Here is a tiny trained network, its code and every weight. The questions are about switching its units off for an input and a class, where a switched-off unit gives its printed mean instead of its output.

import numpy as np


def w(rows, s, z=0):
    codes = np.array(rows[::2]) - 128.0
    scale = np.full(codes.shape[1], s)
    scale[-1] = z or s
    return codes * scale


def f(y):
    return np.maximum(y, 0)


def log_softmax(a):
    a = a - a.max(-1, keepdims=True)
    return a - np.log(np.exp(a).sum(-1, keepdims=True))


def net(x, mask):
    res = np.array(x, float).reshape(1, 8) / 4 @ E
    y = f(res @ A[0][:, :-1].T + A[0][:, -1])
    res = res + np.where(mask, y, B[0][:, -1]) @ B[0][:, :-1]
    return log_softmax(res[-1] @ U[:, :-1].T + U[:, -1])


A, B = {}, {}
E = w([
[108,115,138,139,117],'x0',
[124,99,123,143,103],'x1',
[102,125,112,97,144],'x2',
[138,131,138,138,122],'x3',
[84,189,1,168,50],'x4',
[89,92,45,196,232],'x5',
[156,113,103,129,111],'x6',
[143,139,130,133,131],'x7',
],0.0091)
A[0] = w([
[126,165,106,110,101,71],'N1',
[138,185,159,42,21,56],'N2',
[230,2,140,108,169,153],'N3',
[123,179,50,144,24,4],'N4',
[103,184,179,69,7,54],'N5',
[130,142,129,71,85,29],'N6',
],0.0087,0.0026)
B[0] = w([
[36,121,116,12,124,158],'N1',
[200,65,128,145,207,246],'N2',
[92,162,193,98,107,254],'N3',
[1,157,113,83,37,238],'N4',
[168,52,85,161,104,245],'N5',
[142,137,79,179,216,165],'N6',
],0.0095,0.0066)
U = w([
[140,83,2,195,233,248],'0',
[34,245,167,14,70,8],'1',
],0.0051,0.0016)

Each question gives the input, the list of numbers given to net, and the class t.
The units are the neurons (one row each of A and B). Each row of codes is followed by its name. A weight is (code - 128) times the scale printed after its matrix; where a second scale follows, it is the last column's (A, B and U).
mask holds one flag per neuron, in row order. A switched-off neuron (its flag False) gives its mean, the last column of its row in B, instead of its output. The means were averaged over made-up inputs and are rounded, as every weight is.
A unit's drop is (log p(t) with every unit on - log p(t) with that unit switched off) / (log p(t) with every unit on - log p(t) with every unit switched off).
The circuit of an input: a set's keep is (log p(t) with only the set's units on - log p(t) with every unit switched off) / (log p(t) with every unit on - log p(t) with every unit switched off). Starting from all 6 units, units are removed one at a time, each time the one whose removal leaves the highest keep (on an exact tie, the one counted first), for as long as the keep stays at least 0.8.
units of the circuit, in order: the units of the circuit, biggest drop first
top k neurons: the k neurons with the biggest drops, biggest first
drop of u: that unit's drop, to one decimal
input [-4,8,-3,3,-6,5,7,-2], class 1: top 2 neurons => N3, N2
input [3,6,-5,5,-6,3,8,-7], class 1: units of the circuit, in order => N3
input [-4,2,-8,1,4,-7,6,-3], class 0: top 2 neurons => N2, N5
input [0,3,2,-3,5,-7,3,-2], class 0: top 4 neurons => N2, N5, N6, N3
input [-6,-3,0,5,-6,-8,-5,6], class 0: units of the circuit, in order => N2, N5
input [8,0,8,7,-5,4,2,3], class 1: top 3 neurons => N3, N2, N5
input [-7,-3,-5,-7,-7,-7,-8,8], class 0: top 3 neurons => N2, N5, N4
input [5,6,-4,2,-4,-6,8,8], class 0: top 3 neurons => N2, N5, N4
input [2,2,0,7,8,1,-2,-7], class 1: drop of N4 => 0.3
input [-1,8,-8,-7,8,4,7,7], class 1: drop of N4 => 0.5
input [5,-3,-4,-1,7,4,6,-7], class 1: drop of N4 => 0.4
